Below is a small trained network, with its code and all its weights. Each question gives an input and a class and asks what happens when units are switched off, that is, made to give their printed mean instead of their output.

import numpy as np


def w(rows, s, z=0):
    codes = np.array(rows[::2]) - 128.0
    scale = np.full(codes.shape[1], s)
    scale[-1] = z or s
    return codes * scale


def f(y):
    return y / 2 * (1 + np.tanh(0.7978845608 * (y + 0.044715 * y**3)))


def log_softmax(a):
    a = a - a.max(-1, keepdims=True)
    return a - np.log(np.exp(a).sum(-1, keepdims=True))


def net(x, mask):
    res = np.array(x, float).reshape(1, 7) / 4 @ E
    y = f(res @ A[0][:, :-1].T + A[0][:, -1])
    res = res + np.where(mask, y, B[0][:, -1]) @ B[0][:, :-1]
    return log_softmax(res[-1] @ U[:, :-1].T + U[:, -1])


A, B = {}, {}
E = w([
[128,153,119,164,1,83,73],'x0',
[37,43,161,24,94,145,96],'x1',
[51,87,146,200,101,221,123],'x2',
[108,147,189,174,153,94,89],'x3',
[88,121,155,135,54,114,59],'x4',
[56,117,234,147,117,144,128],'x5',
[67,113,201,172,100,84,43],'x6',
],0.0079)
A[0] = w([
[217,149,93,152,91,110,168,227],'neuron 1',
[214,182,109,64,172,16,200,160],'neuron 2',
[83,123,141,79,133,178,131,33],'neuron 3',
[87,90,169,73,162,225,118,200],'neuron 4',
[51,63,126,103,80,157,146,122],'neuron 5',
[196,122,97,199,132,214,124,254],'neuron 6',
[78,135,145,122,105,65,26,197],'neuron 7',
[138,49,101,93,107,171,160,113],'neuron 8',
[108,135,182,174,73,84,2,174],'neuron 9',
[111,40,190,140,29,129,29,149],'neuron 10',
[53,51,127,81,100,220,93,151],'neuron 11',
[114,43,122,99,113,153,108,18],'neuron 12',
[70,114,180,96,200,159,178,121],'neuron 13',
[129,184,125,87,152,72,89,108],'neuron 14',
[162,117,58,45,173,90,71,177],'neuron 15',
[141,158,55,116,114,56,215,89],'neuron 16',
],0.0091,0.0037)
B[0] = w([
[228,227,97,164,210,117,190,208],'neuron 1',
[208,44,126,71,251,108,170,247],'neuron 2',
[79,13,117,91,84,127,135,149],'neuron 3',
[41,44,118,121,176,222,181,204],'neuron 4',
[81,67,68,3,84,126,45,189],'neuron 5',
[59,246,109,212,154,225,193,193],'neuron 6',
[108,197,192,177,34,64,30,210],'neuron 7',
[171,57,14,61,173,134,103,163],'neuron 8',
[76,235,197,169,22,49,60,236],'neuron 9',
[13,179,80,111,38,45,83,243],'neuron 10',
[27,50,45,70,83,172,83,215],'neuron 11',
[70,84,38,28,86,98,49,149],'neuron 12',
[131,34,151,176,165,188,200,187],'neuron 13',
[206,44,172,171,108,123,73,150],'neuron 14',
[184,42,137,85,215,52,31,195],'neuron 15',
[222,181,47,82,201,52,79,190],'neuron 16',
],0.0066,0.012)
U = w([
[163,223,90,179,115,170,164,153],'0',
[255,150,57,76,170,71,170,75],'1',
[73,64,62,45,86,177,143,234],'2',
[101,81,171,161,170,178,154,3],'3',
[157,120,211,90,180,130,201,138],'4',
[110,195,161,131,29,36,57,126],'5',
[176,80,197,78,168,70,73,12],'6',
],0.0091,0.0034)

Each question gives the input, the list of numbers given to net, and the class t.
The units are the neurons (one row each of A and B). Each row of codes is followed by its name. A weight is (code - 128) times the scale printed after its matrix; where a second scale follows, it is the last column's (A, B and U).
mask holds one flag per neuron, in row order. A switched-off neuron (its flag False) gives its mean, the last column of its row in B, instead of its output. The means were averaged over made-up inputs and are rounded, as every weight is.
A unit's drop is (log p(t) with every unit on - log p(t) with that unit switched off) / (log p(t) with every unit on - log p(t) with every unit switched off).
The circuit of an input: a set's keep is (log p(t) with only the set's units on - log p(t) with every unit switched off) / (log p(t) with every unit on - log p(t) with every unit switched off). Starting from the 12 units with the biggest drops (on a tie, the unit counted first), units are removed one at a time, each time the one whose removal leaves the highest keep (on an exact tie, the one counted first), for as long as the keep stays at least 0.8.
units of the circuit, in order: the units of the circuit, biggest drop first
unit that matters most: the unit with the biggest drop
top k neurons: the k neurons with the biggest drops, biggest first
drop of u: that unit's drop, to one decimal
input [-8,-1,8,6,1,-4,3], class 3: unit that matters most : neuron 10
input [-5,-6,-1,0,-3,7,-6], class 4: units of the circuit, in order : neuron 13; neuron 10
input [1,-7,8,-3,-3,7,-1], class 0: top 2 neurons : neuron 6; neuron 2
input [-3,-6,5,8,0,4,-1], class 0: units of the circuit, in order : neuron 6; neuron 15
input [1,7,2,2,-5,-7,-7], class 1: units of the circuit, in order : neuron 10; neuron 16
input [2,3,-5,0,3,-3,0], class 6: top 4 neurons : neuron 15; neuron 10; neuron 6; neuron 9
input [7,8,-3,-8,-2,0,3], class 5: top 3 neurons : neuron 7; neuron 10; neuron 2
input [-8,8,-2,5,7,3,4], class 2: top 3 neurons : neuron 4; neuron 11; neuron 13
input [-3,-3,5,0,0,-1,-5], class 0: drop of neuron 1 : 0.0
input [5,6,1,-5,4,-3,2], class 5: drop of neuron 9 : 0.1
input [-1,-8,4,-4,-5,-3,1], class 0: drop of neuron 15 : 0.3
input [0,6,5,2,3,-6,4], class 5: drop of neuron 7 : 0.8
